Below is a small trained network, with its code and all its weights. Each question gives an input and a target symbol and asks what happens when units are switched off, that is, made to give their printed mean instead of their output.

import numpy as np


def w(rows, s, z=0):
    codes = np.array(rows[::2]) - 128.0
    scale = np.full(codes.shape[1], s)
    scale[-1] = z or s
    return codes * scale


def norm(h):
    return h / np.sqrt((h * h).mean(-1, keepdims=True) + 1e-5)


def f(y):
    return np.maximum(y, 0)


def softmax(a):
    e = np.exp(a - a.max(-1, keepdims=True))
    return e / e.sum(-1, keepdims=True)


def log_softmax(a):
    a = a - a.max(-1, keepdims=True)
    return a - np.log(np.exp(a).sum(-1, keepdims=True))


def net(x, mask):
    ids = ['Φαεζητψ'.index(c) for c in x.split()]
    T = len(ids)
    res = E[ids] + P[:T]
    u = 0
    for l in range(2):
        q, k, v = (norm(res) @ M[l].T for M in (Q, K, V))
        z = softmax(np.where(np.tri(T) > 0, q @ k.T / 4**0.5, -1e9)) @ v
        res = res + np.where(mask[u], z, O[l][:, -1]) @ O[l][:, :-1]
        u += 1
        y = f(norm(res) @ A[l][:, :-1].T + A[l][:, -1])
        res = res + np.where(mask[u : u + 12], y, B[l][:, -1]) @ B[l][:, :-1]
        u += 12
    return log_softmax(norm(res)[-1] @ U[:, :-1].T + U[:, -1])


Q, K, V, O, A, B = {}, {}, {}, {}, {}, {}
E = w([
[77,82,97,153,157,105],'Φ',
[97,123,158,88,120,125],'α',
[196,170,151,70,228,199],'ε',
[96,107,119,82,146,134],'ζ',
[85,47,119,108,193,65],'η',
[8,152,133,107,171,197],'τ',
[56,88,120,138,121,164],'ψ',
],0.014)
P = w([
[191,118,176,254,177,100],'0',
[143,68,43,124,100,11],'1',
[111,71,46,120,105,41],'2',
[109,56,70,91,107,62],'3',
[101,56,75,78,117,80],'4',
[86,61,80,71,122,96],'5',
[59,84,56,80,132,104],'6',
[101,13,107,46,149,117],'7',
[90,21,100,49,160,125],'8',
[54,59,56,69,172,91],'9',
],0.0054)
Q[0] = w([
[65,154,215,95,229,140],'0.h0',
[130,206,139,76,101,175],'0.h0',
[164,60,95,115,99,60],'0.h0',
[208,188,23,143,2,121],'0.h0',
],0.007)
K[0] = w([
[75,252,202,212,237,149],'0.h0',
[144,172,60,149,115,77],'0.h0',
[57,162,126,135,244,64],'0.h0',
[2,106,39,127,51,143],'0.h0',
],0.0052)
V[0] = w([
[205,123,92,218,129,132],'0.h0',
[21,183,139,234,78,2],'0.h0',
[85,82,185,168,67,125],'0.h0',
[188,133,215,171,179,124],'0.h0',
],0.006)
O[0] = w([
[146,102,193,135,177,149,40],'0.h0',
[255,13,152,122,124,148,1],'0.h0',
[147,31,120,86,58,84,74],'0.h0',
[91,172,47,112,104,150,185],'0.h0',
],0.0074,0.003)
A[0] = w([
[128,119,176,157,226,136,169],'0.n0',
[107,101,157,168,145,50,116],'0.n1',
[142,107,123,176,93,129,148],'0.n2',
[254,170,113,116,135,152,21],'0.n3',
[119,73,125,92,64,103,113],'0.n4',
[124,122,131,120,161,139,225],'0.n5',
[79,140,108,152,151,126,179],'0.n6',
[111,138,114,90,73,113,180],'0.n7',
[144,123,179,142,76,133,99],'0.n8',
[123,128,106,120,128,86,2],'0.n9',
[99,125,78,133,138,125,179],'0.n10',
[145,170,189,141,133,133,218],'0.n11',
],0.012,0.0013)
B[0] = w([
[129,140,113,170,89,71,183],'0.n0',
[107,161,157,123,133,198,197],'0.n1',
[166,209,118,71,84,159,146],'0.n2',
[185,169,119,255,159,45,139],'0.n3',
[78,150,112,130,145,139,228],'0.n4',
[160,179,78,126,37,66,182],'0.n5',
[167,97,155,99,117,141,254],'0.n6',
[187,88,129,178,136,97,185],'0.n7',
[61,164,102,155,157,132,134],'0.n8',
[128,124,136,114,137,182,166],'0.n9',
[177,129,176,62,170,121,247],'0.n10',
[150,71,38,154,155,112,141],'0.n11',
],0.009,0.0069)
Q[1] = w([
[79,148,5,138,153,177],'1.h0',
[49,202,69,120,134,163],'1.h0',
[130,92,75,72,152,82],'1.h0',
[85,44,83,96,149,174],'1.h0',
],0.011)
K[1] = w([
[126,97,104,254,35,161],'1.h0',
[119,92,159,223,74,119],'1.h0',
[135,187,94,193,113,110],'1.h0',
[173,195,105,194,139,159],'1.h0',
],0.012)
V[1] = w([
[157,162,65,158,65,100],'1.h0',
[134,156,156,121,102,184],'1.h0',
[163,78,88,182,179,246],'1.h0',
[147,158,158,172,99,77],'1.h0',
],0.011)
O[1] = w([
[134,174,76,84,83,184,252],'1.h0',
[92,73,255,68,139,158,67],'1.h0',
[131,230,157,157,45,99,71],'1.h0',
[63,103,56,221,85,210,186],'1.h0',
],0.0095,0.0046)
A[1] = w([
[205,89,20,141,179,177,167],'1.n0',
[124,105,152,113,203,153,109],'1.n1',
[63,126,94,98,255,34,164],'1.n2',
[109,162,88,144,26,117,1],'1.n3',
[76,80,104,157,41,166,118],'1.n4',
[250,208,190,156,135,47,112],'1.n5',
[158,219,96,81,168,127,126],'1.n6',
[93,155,94,24,115,103,105],'1.n7',
[47,1,118,128,153,132,153],'1.n8',
[77,82,58,41,78,97,106],'1.n9',
[144,40,154,100,158,210,100],'1.n10',
[72,129,83,209,203,212,131],'1.n11',
],0.0079,0.0036)
B[1] = w([
[93,110,155,135,112,66,254],'1.n0',
[189,107,142,151,200,151,162],'1.n1',
[116,198,159,139,103,158,237],'1.n2',
[170,112,153,122,164,195,154],'1.n3',
[162,245,145,143,125,160,180],'1.n4',
[83,52,119,186,106,152,167],'1.n5',
[118,63,126,147,124,107,206],'1.n6',
[116,88,100,107,142,159,226],'1.n7',
[163,164,132,134,143,140,216],'1.n8',
[163,168,90,152,156,110,236],'1.n9',
[128,134,119,146,68,184,181],'1.n10',
[111,75,176,145,128,79,225],'1.n11',
],0.011,0.0077)
U = w([
[200,242,133,155,32,200,118],'Φ',
[202,122,71,2,84,63,145],'α',
[55,201,123,82,175,142,1],'ε',
[211,155,193,114,211,130,172],'ζ',
[138,166,130,228,153,30,173],'η',
[119,36,133,180,147,225,114],'τ',
[49,122,209,64,31,134,181],'ψ',
],0.0082,0.0059)

Each question gives the input, a string of symbols that net reads in full, and the target symbol t.
The units are the heads (4 rows each of Q, K, V and O) and the neurons (one row each of A and B). Each row of codes is followed by its name. A weight is (code - 128) times the scale printed after its matrix; where a second scale follows, it is the last column's (O, A, B and U).
mask holds one flag per unit, layer by layer, with each layer's heads first. A switched-off unit (its flag False) gives its mean, the last column of its rows in O or B, instead of its output. The means were averaged over made-up inputs and are rounded, as every weight is.
A unit's drop is (log p(t) with every unit on - log p(t) with that unit switched off) / (log p(t) with every unit on - log p(t) with every unit switched off).
The circuit of an input: a set's keep is (log p(t) with only the set's units on - log p(t) with every unit switched off) / (log p(t) with every unit on - log p(t) with every unit switched off). Starting from the 12 units with the biggest drops (on a tie, the unit counted first), units are removed one at a time, each time the one whose removal leaves the highest keep (on an exact tie, the one counted first), for as long as the keep stays at least 0.8.
units of the circuit, in order: the units of the circuit, biggest drop first
unit that matters most: the unit with the biggest drop
top k neurons: the k neurons with the biggest drops, biggest first
k most important neurons of layer l: the k neurons of layer l with the biggest drops, biggest first
input η τ τ τ ζ η ε Φ α, target ζ: unit that matters most : 0.h0
input α η τ η η Φ τ η, target α: top 3 neurons : (0.n10; 0.n7; 0.n5)
input ζ Φ ψ τ, target ζ: units of the circuit, in order : (1.h0; 0.n10; 1.n1)
input ζ Φ Φ α ε η, target ε: top 3 neurons : (1.n2; 0.n3; 0.n11)
input ψ ε Φ τ ε, target ψ: 2 most important neurons of layer 1 : (1.n5; 1.n9)
input Φ τ ψ ζ, target Φ: 2 most important neurons of layer 0 : (0.n0; 0.n10)
input τ ψ η η τ ζ α, target τ: 4 most important neurons of layer 0 : (0.n0; 0.n4; 0.n5; 0.n7)
input Φ Φ η τ ε α ζ ε, target Φ: 2 most important neurons of layer 0 : (0.n10; 0.n1)
input η ψ ε α η η Φ ψ ψ, target Φ: 2 most important neurons of layer 0 : (0.n4; 0.n6)
input Φ τ ζ ψ α ζ Φ η, target Φ: top 2 neurons : (0.n0; 0.n6)
input τ ε α ψ ε ψ ζ, target τ: top 4 neurons : (0.n0; 0.n5; 0.n7; 1.n11)
input α ε ζ ψ ε, target α: top 3 neurons : (0.n10; 0.n2; 0.n7)
input Φ α ζ η ε α τ Φ ζ ζ, target α: top 3 neurons : (0.n10; 0.n4; 0.n11)
input ζ η ζ α ε Φ α ψ Φ, target ζ: units of the circuit, in order : (1.h0)
input ε τ ψ ε, target ε: top 3 neurons : (0.n10; 0.n11; 0.n0)
input Φ Φ Φ ψ α τ α, target Φ: top 2 neurons : (0.n4; 0.n0)
input τ τ α, target τ: top 2 neurons : (0.n0; 0.n4)
input Φ ζ η ε α η Φ ψ ε τ, target Φ: 2 most important neurons of layer 1 : (1.n0; 1.n3)
input α α ψ Φ η ζ ε Φ ε, target α: top 3 neurons : (0.n10; 0.n7; 0.n2)
input ε Φ α ψ ε η ζ α, target ε: units of the circuit, in order : (0.h0)
input ψ Φ η, target ψ: top 2 neurons : (0.n10; 0.n1)
input Φ ζ η, target Φ: top 4 neurons : (0.n0; 0.n1; 0.n6; 0.n10)
input α α ζ ε ε ψ, target α: top 2 neurons : (0.n10; 0.n7)
input ψ η η ζ α ε, target η: top 2 neurons : (0.n3; 1.n5)
input τ ε α Φ, target τ: top 2 neurons : (0.n1; 0.n0)
input Φ τ τ ε α ε Φ α, target Φ: 3 most important neurons of layer 0 : (0.n0; 0.n10; 0.n3)
input ψ ε ε Φ Φ ε Φ Φ τ τ, target ψ: units of the circuit, in order : (1.h0)
input Φ α ε, target η: 2 most important neurons of layer 0 : (0.n3; 0.n4)
input ψ ε ε, target ψ: 3 most important neurons of layer 0 : (0.n2; 0.n7; 0.n10)
